m = [[2.2, -1.6, 1.6, 0.2], [17.7, -18.6, 20.1, 20.2], [29.6, -29.6, 31.5, 33.4], [-28.1, 28.6, -29.9, -29.2], [-36.0, 36.2, -38.0, -39.0], [15.2, -14.6, 15.2, 13.0], [42.3, -41.7, 44.0, 46.5], [-64.2, 64.2, -67.3, -67.2], [40.5, -39.6, 41.5, 43.2]]
The smallest entry: -67.3
Which number is the entry just left of -38.0?
Answer: 36.2
Which number is the entry just left of the smallest entry?
Answer: 64.2
The entry just right of -29.6: 31.5
Which number is the entry just left of -29.2?
Answer: -29.9
Which number is the entry just right of -67.3?
Answer: -67.2
Which number is the entry just right of -18.6?
Answer: 20.1
The entry just right of 42.3 is -41.7

[[166 107  97 166 134  60]
 [139 104 103 114 158  34]
 [168 112  98 189 108  99]
 [ 60 114 129  36 121 123]
 [ 63 119 129  66  88 172]
 [169 109  96 177 125  73]
 [ 82 122 125 104  70 191]
 [129 120 111 168  68 175]]
Indices start at 1.
The entry in row 1 and column 3 -> 97
Find the entry in row 1 and column 1.
Answer: 166
Find the entry in the bottom-left corner.
Answer: 129
The entry at row 1, column 2 -> 107
Find the entry in row 3 and column 1.
Answer: 168
The bottom-right entry: 175
The entry just right of 119 is 129
The entry just left of the largest entry -> 70
The entry directly above 99 -> 34
The entry in row 2 and column 1 -> 139
The entry at row 2, column 3: 103
Find the top-right entry.
Answer: 60
Find the maximum.
Answer: 191
Find the entry directly below 103.
Answer: 98
The entry directly above 73 -> 172

B =
[[ 23.0  -3.2  -0.3   1.8 -36.6 -62.2]
 [ 12.0 -28.4 -18.5   3.1 -36.8 -58.1]
 [-31.6  -4.6   0.8   7.3 -37.1  -7.3]
 [-37.1  24.9 -35.1  33.6 -21.1 -33.1]
 [-40.2  31.1 -27.6   8.0 -10.4 -46.3]
 [-13.2  12.5 -12.0 -21.8 -33.4 -13.9]
 [ 10.9 -17.2 -21.4  65.3 -27.9  27.7]
 [ 22.5  54.7  34.5  -7.6  -6.6 -14.3]
 [ 14.0  56.8  32.5 -10.8   7.8  10.2]
 [ 27.9  42.1  29.2  -3.8 -20.2 -37.2]
 [ 28.1  21.7  16.7  -0.3 -30.8 -54.5]
 [ -9.3  -1.4 -31.3  65.8 -31.1   7.4]
 [-26.3  13.7 -36.4  54.5 -28.5 -14.1]
 [-24.8   4.5  -6.6  -8.4 -38.7 -11.3]]
The last entry, reading row by row: -11.3
Report the entry just right of -21.4.
Answer: 65.3
The third entry on the main diagonal: 0.8
The bottom-left entry is -24.8
The 5th entry in reading order is -36.6
Report the fifth entry from the end, reading row by row.
Answer: 4.5
The entry just left of the largest entry is -31.3
Report the smallest entry in the first row.
Answer: -62.2
The first entry, reading row by row is 23.0
The entry directly above -31.3 -> 16.7
The 2nd smallest entry is -58.1
Report the entry just right of -31.3.
Answer: 65.8
The entry directly above 10.9 -> -13.2
Report the third-last entry, reading row by row.
Answer: -8.4
The third largest entry is 56.8
Report the entry just right of -33.4.
Answer: -13.9
The entry just right of the largest entry: -31.1
Report the entry just right of -21.1.
Answer: -33.1
Report the second entry on the diagonal from the top-right corner.
Answer: -36.8
Report the largest entry in the last column.
Answer: 27.7
Report the third smallest entry.
Answer: -54.5
The top entry of the column that holds the largest entry: 1.8
Report the second entry from the end, reading row by row.
Answer: -38.7
The entry just right of 12.0 is -28.4
The last entry of the largest entry's row is 7.4
Report the entry directly above -27.6.
Answer: -35.1
Report the third entry on the diagonal from the top-right corner.
Answer: 7.3
Report the entry directly above -17.2.
Answer: 12.5
Report the smallest entry in the first column.
Answer: -40.2
The entry directly below -31.3: -36.4

W =
3272,3405,4202,6338,4208,4459,3214
4548,6822,7064,5383,7523,5469,6222
5361,7063,5112,8334,5867,4977,3362
6013,3608,3366,3957,5018,3550,7981
5716,6584,5285,8361,5120,4657,5976
3668,4857,5250,4492,5238,4175,5920
5829,5703,2332,6075,3387,3366,2847
5411,5657,7866,6264,4246,5941,5783
2599,4349,3164,4276,5534,2897,7585
7305,5712,3585,5823,6065,5513,3583
The entry in the bottom-left corner?
Answer: 7305
The entry just left of 3585 -> 5712
The entry just left of 5018 is 3957
The top-right entry?
Answer: 3214
The entry directly below the largest entry -> 4492
The maximum -> 8361
The entry just left of the largest entry: 5285
The entry just left of 3405?
Answer: 3272
The 3rd entry in reading order?
Answer: 4202
The largest entry in the first row -> 6338
The 4th entry from the end, reading row by row: 5823
The 5th-last entry, reading row by row?
Answer: 3585
The last entry of the largest entry's row: 5976
The last entry, reading row by row?
Answer: 3583
The entry directly above 5018?
Answer: 5867
The entry just right of 2332 is 6075
The third smallest entry -> 2847
The largest entry in the last column: 7981
The fifth entry in reading order is 4208
The 2nd largest entry -> 8334
The entry directly below 2847?
Answer: 5783
The second smallest entry?
Answer: 2599
The entry directly above 7063 -> 6822
The entry just right of 6264 -> 4246
The entry just right of 5657 is 7866
The entry directly below 2897 -> 5513
The entry just right of 6013 is 3608
The second entry on the diagonal from the top-right corner: 5469
The entry just left of the smallest entry?
Answer: 5703

a =
-0.205  -0.113  -0.129  -0.080  -0.019  -0.057   0.095  -0.113
-0.019  -0.103  -0.017  -0.080  -0.053  -0.197   0.095  -0.103
 0.063   0.123   0.201  -0.080  -0.019  -0.090   0.095   0.123
-0.157   0.169   0.042  -0.005   0.014  -0.132   0.074   0.169
-0.120   0.118  -0.020   0.140   0.031  -0.057  -0.179   0.118
-0.161  -0.110  -0.117  -0.080  -0.019  -0.057   0.095  -0.110
 0.131  -0.186  -0.076  -0.080  -0.040   0.111  -0.036  -0.186
-0.229   0.056  -0.021  -0.080   0.012   0.006   0.095   0.056
The fourth entry from the end, reading row by row is 0.012
The last entry, reading row by row -> 0.056
Find the entry in the top-right corner.
Answer: -0.113
The entry directly below -0.120: -0.161
Find the maximum.
Answer: 0.201
Find the 3rd smallest entry.
Answer: -0.197
Find the minimum.
Answer: -0.229
The 2nd entry on the main diagonal -> -0.103
Find the largest entry in the first column.
Answer: 0.131
The 1st entry, reading row by row is -0.205
Find the bottom entry of the column that holds the largest entry.
Answer: -0.021
The entry directly below -0.005 -> 0.140
The entry just right of 0.006 -> 0.095
Find the entry just left of the largest entry.
Answer: 0.123
Find the largest entry in the last column.
Answer: 0.169
Find the entry just left of -0.117.
Answer: -0.110
The second entry, reading row by row: -0.113
The last entry of the largest entry's row -> 0.123
The entry directly above the largest entry -> -0.017
The smallest entry in the last column is -0.186
Find the fifth entry, reading row by row.
Answer: -0.019
Find the entry just right of -0.040.
Answer: 0.111
Find the entry just right of the smallest entry.
Answer: 0.056
The entry just right of -0.090 -> 0.095
Find the entry directly below 0.031.
Answer: -0.019
Find the entry directly below the largest entry.
Answer: 0.042
The 3rd-last entry, reading row by row -> 0.006
The 4th entry, reading row by row: -0.080
The largest entry in the first row -> 0.095

-10    2   46  -11  -27   16    9    7   27  -10
The maximum is 46
The 3rd entry from the right -> 7
Give the 2nd entry.
A: 2
Give the last entry.
A: -10

Questions about the row below.
1) The entry just right of the largest entry?
2) The entry just left of the smallest entry?
-21.1	-19.5	2.4	22.7	-14.5	-29.5	62.5	-23.3	-16.5
1) -23.3
2) -14.5

Read these off the grid that follows.
1) Report the fifth entry in reading order.
2) Report the entry just left of -149.55.
3) Report the minimum.
4) Report the entry just left of the smallest entry.
5) Report the 1st entry in reading order.
[[ -57.31  181.70 -139.35 -117.89  111.25  104.34  -29.60   98.42   49.52
   112.76   43.66]
 [  32.74 -128.44   10.94  102.01  -36.46  -82.57  -41.65  137.64 -133.01
   115.86   19.88]
 [  20.04  -16.59   77.31 -149.55  -58.81   40.89  -44.91   54.76  -89.33
    44.87  165.12]
 [ 154.53 -112.74 -106.04   80.17  -82.77 -171.35   99.31   89.86  159.39
   -44.94   38.80]]
1) 111.25
2) 77.31
3) -171.35
4) -82.77
5) -57.31

Read these off the table that follows.
1) Find the smallest entry in the last row.
2) Find the 3rd entry in reading order.
3) Find the bottom-right entry.
4) Find the entry directly above 49.9.
5) Find the entry directly above the largest entry.
6) Find the first entry, reading row by row.
7) Find the top-right entry.
8) Find the second entry from the end, reading row by row.
[[ 25.3  30.8  27.5  30.4]
 [ 22.0  29.3  23.1  -1.7]
 [ 37.0  45.9  39.8  29.4]
 [ 35.6  42.6  38.5  41.7]
 [ 43.5  49.9  47.5  71.1]
 [-21.0 -22.1 -23.3 -42.1]
 [ 25.5  32.2  27.6  20.8]
 [-28.7 -34.5 -30.5 -12.0]
 [ 18.6  22.3  20.3  28.5]]
1) 18.6
2) 27.5
3) 28.5
4) 42.6
5) 41.7
6) 25.3
7) 30.4
8) 20.3
